Here is a tiny trained network, its code and every weight. The questions are about switching its units off for an input and a target symbol, where a switched-off unit gives its printed mean instead of its output.

import numpy as np


def w(rows, s, z=0):
    codes = np.array(rows[::2]) - 128.0
    scale = np.full(codes.shape[1], s)
    scale[-1] = z or s
    return codes * scale


def norm(h):
    return h / np.sqrt((h * h).mean(-1, keepdims=True) + 1e-5)


def f(y):
    return np.maximum(y, 0)


def softmax(a):
    e = np.exp(a - a.max(-1, keepdims=True))
    return e / e.sum(-1, keepdims=True)


def log_softmax(a):
    a = a - a.max(-1, keepdims=True)
    return a - np.log(np.exp(a).sum(-1, keepdims=True))


def net(x, mask):
    ids = ['βγδεζηθλμξπστφω'.index(c) for c in x.split()]
    T = len(ids)
    res = E[ids] + P[:T]
    r = norm(res)
    for j in range(2):
        rows = slice(3 * j, 3 * j + 3)
        q, k, v = (r @ M[0][rows].T for M in (Q, K, V))
        z = softmax(np.where(np.tri(T) > 0, q @ k.T / 3**0.5, -1e9)) @ v
        o = O[0][rows]
        res = res + np.where(mask[j], z, o[:, -1]) @ o[:, :-1]
    y = f(norm(res) @ A[0][:, :-1].T + A[0][:, -1])
    res = res + np.where(mask[2:6], y, B[0][:, -1]) @ B[0][:, :-1]
    return log_softmax(norm(res)[-1] @ U[:, :-1].T + U[:, -1])


Q, K, V, O, A, B = {}, {}, {}, {}, {}, {}
E = w([
[134,123,99],'β',
[114,97,117],'γ',
[140,144,115],'δ',
[164,158,111],'ε',
[169,141,93],'ζ',
[119,152,101],'η',
[162,127,91],'θ',
[157,144,102],'λ',
[165,159,97],'μ',
[141,147,94],'ξ',
[119,246,176],'π',
[179,143,73],'σ',
[144,153,97],'τ',
[149,199,136],'φ',
[144,144,97],'ω',
],0.013)
P = w([
[127,140,118],'0',
[249,165,183],'1',
[110,195,64],'2',
[99,123,198],'3',
[223,134,191],'4',
[87,209,37],'5',
[104,2,118],'6',
[208,135,174],'7',
],0.013)
Q[0] = w([
[135,255,171],'head 0',
[110,100,10],'head 0',
[56,139,201],'head 0',
[134,91,71],'head 1',
[138,93,155],'head 1',
[68,233,207],'head 1',
],0.0097)
K[0] = w([
[245,163,2],'head 0',
[90,214,172],'head 0',
[120,31,8],'head 0',
[176,50,145],'head 1',
[100,56,112],'head 1',
[127,237,94],'head 1',
],0.0095)
V[0] = w([
[159,178,125],'head 0',
[93,247,168],'head 0',
[72,93,65],'head 0',
[154,122,186],'head 1',
[74,163,82],'head 1',
[211,132,102],'head 1',
],0.011)
O[0] = w([
[101,141,88,230],'head 0',
[2,246,193,194],'head 0',
[174,76,174,52],'head 0',
[191,95,102,76],'head 1',
[65,77,151,156],'head 1',
[121,192,58,252],'head 1',
],0.0077,0.0033)
A[0] = w([
[121,114,130,49],'neuron 0',
[205,60,135,171],'neuron 1',
[3,4,120,221],'neuron 2',
[29,222,89,253],'neuron 3',
],0.0074,0.0027)
B[0] = w([
[38,94,108,128],'neuron 0',
[172,53,231,166],'neuron 1',
[174,253,107,183],'neuron 2',
[176,3,198,254],'neuron 3',
],0.0071,0.0081)
U = w([
[202,239,140,180],'β',
[205,68,171,218],'γ',
[89,148,131,13],'δ',
[57,182,124,36],'ε',
[75,112,50,229],'ζ',
[34,157,186,82],'η',
[114,144,73,219],'θ',
[70,50,79,139],'λ',
[4,139,62,130],'μ',
[57,88,160,59],'ξ',
[94,145,132,3],'π',
[123,123,99,102],'σ',
[66,120,150,50],'τ',
[64,159,87,116],'φ',
[84,95,139,57],'ω',
],0.015,0.0049)

Each question gives the input, a string of symbols that net reads in full, and the target symbol t.
The units are the heads (3 rows each of Q, K, V and O) and the neurons (one row each of A and B). Each row of codes is followed by its name. A weight is (code - 128) times the scale printed after its matrix; where a second scale follows, it is the last column's (O, A, B and U).
mask holds one flag per unit, heads first, then neurons. A switched-off unit (its flag False) gives its mean, the last column of its rows in O or B, instead of its output. The means were averaged over made-up inputs and are rounded, as every weight is.
A unit's drop is (log p(t) with every unit on - log p(t) with that unit switched off) / (log p(t) with every unit on - log p(t) with every unit switched off).
The circuit of an input: a set's keep is (log p(t) with only the set's units on - log p(t) with every unit switched off) / (log p(t) with every unit on - log p(t) with every unit switched off). Starting from all 6 units, units are removed one at a time, each time the one whose removal leaves the highest keep (on an exact tie, the one counted first), for as long as the keep stays at least 0.8.
units of the circuit, in order: the units of the circuit, biggest drop first
k most important neurons: the k neurons with the biggest drops, biggest first
heads that matter: for each layer, one digit per head in row order, 1 if its drop is at least 0.15 and else 0, layers parted by /
drop when u is switched off: that unit's drop, to one decimal
input δ γ τ η σ η δ, target η: heads that matter -> 10
input γ η λ γ β η ξ, target γ: heads that matter -> 11
input γ γ ξ η, target γ: units of the circuit, in order -> [head 0]
input β ζ β η, target β: units of the circuit, in order -> [neuron 2; head 0; neuron 3]
input ξ θ γ η η γ θ, target η: 3 most important neurons -> [neuron 2; neuron 3; neuron 1]
input θ γ γ γ θ τ ω, target γ: units of the circuit, in order -> [head 0; neuron 2]
input γ ε γ γ γ φ β, target γ: units of the circuit, in order -> [neuron 2; head 1]
input γ π ξ γ β θ τ, target γ: units of the circuit, in order -> [head 0; neuron 2]
input η θ ξ, target μ: units of the circuit, in order -> [head 0; neuron 2; neuron 3]
input γ μ γ β γ η γ, target β: units of the circuit, in order -> [neuron 2; neuron 3; head 0]
input η γ γ β η γ β, target β: units of the circuit, in order -> [neuron 2; head 0]
input γ γ θ β γ π, target η: units of the circuit, in order -> [head 1; neuron 3]
input β ω ω θ, target β: units of the circuit, in order -> [head 0; head 1; neuron 2; neuron 3]
input ω η θ γ γ γ γ, target γ: 2 most important neurons -> [neuron 2; neuron 1]
input γ γ η η η γ η, target η: most important neuron -> [neuron 2]
input γ γ γ β, target γ: drop when head 0 is switched off -> 2.0
input γ ω γ ε, target γ: drop when head 0 is switched off -> 1.4
input ω ε β η θ τ λ, target η: drop when head 0 is switched off -> 1.3
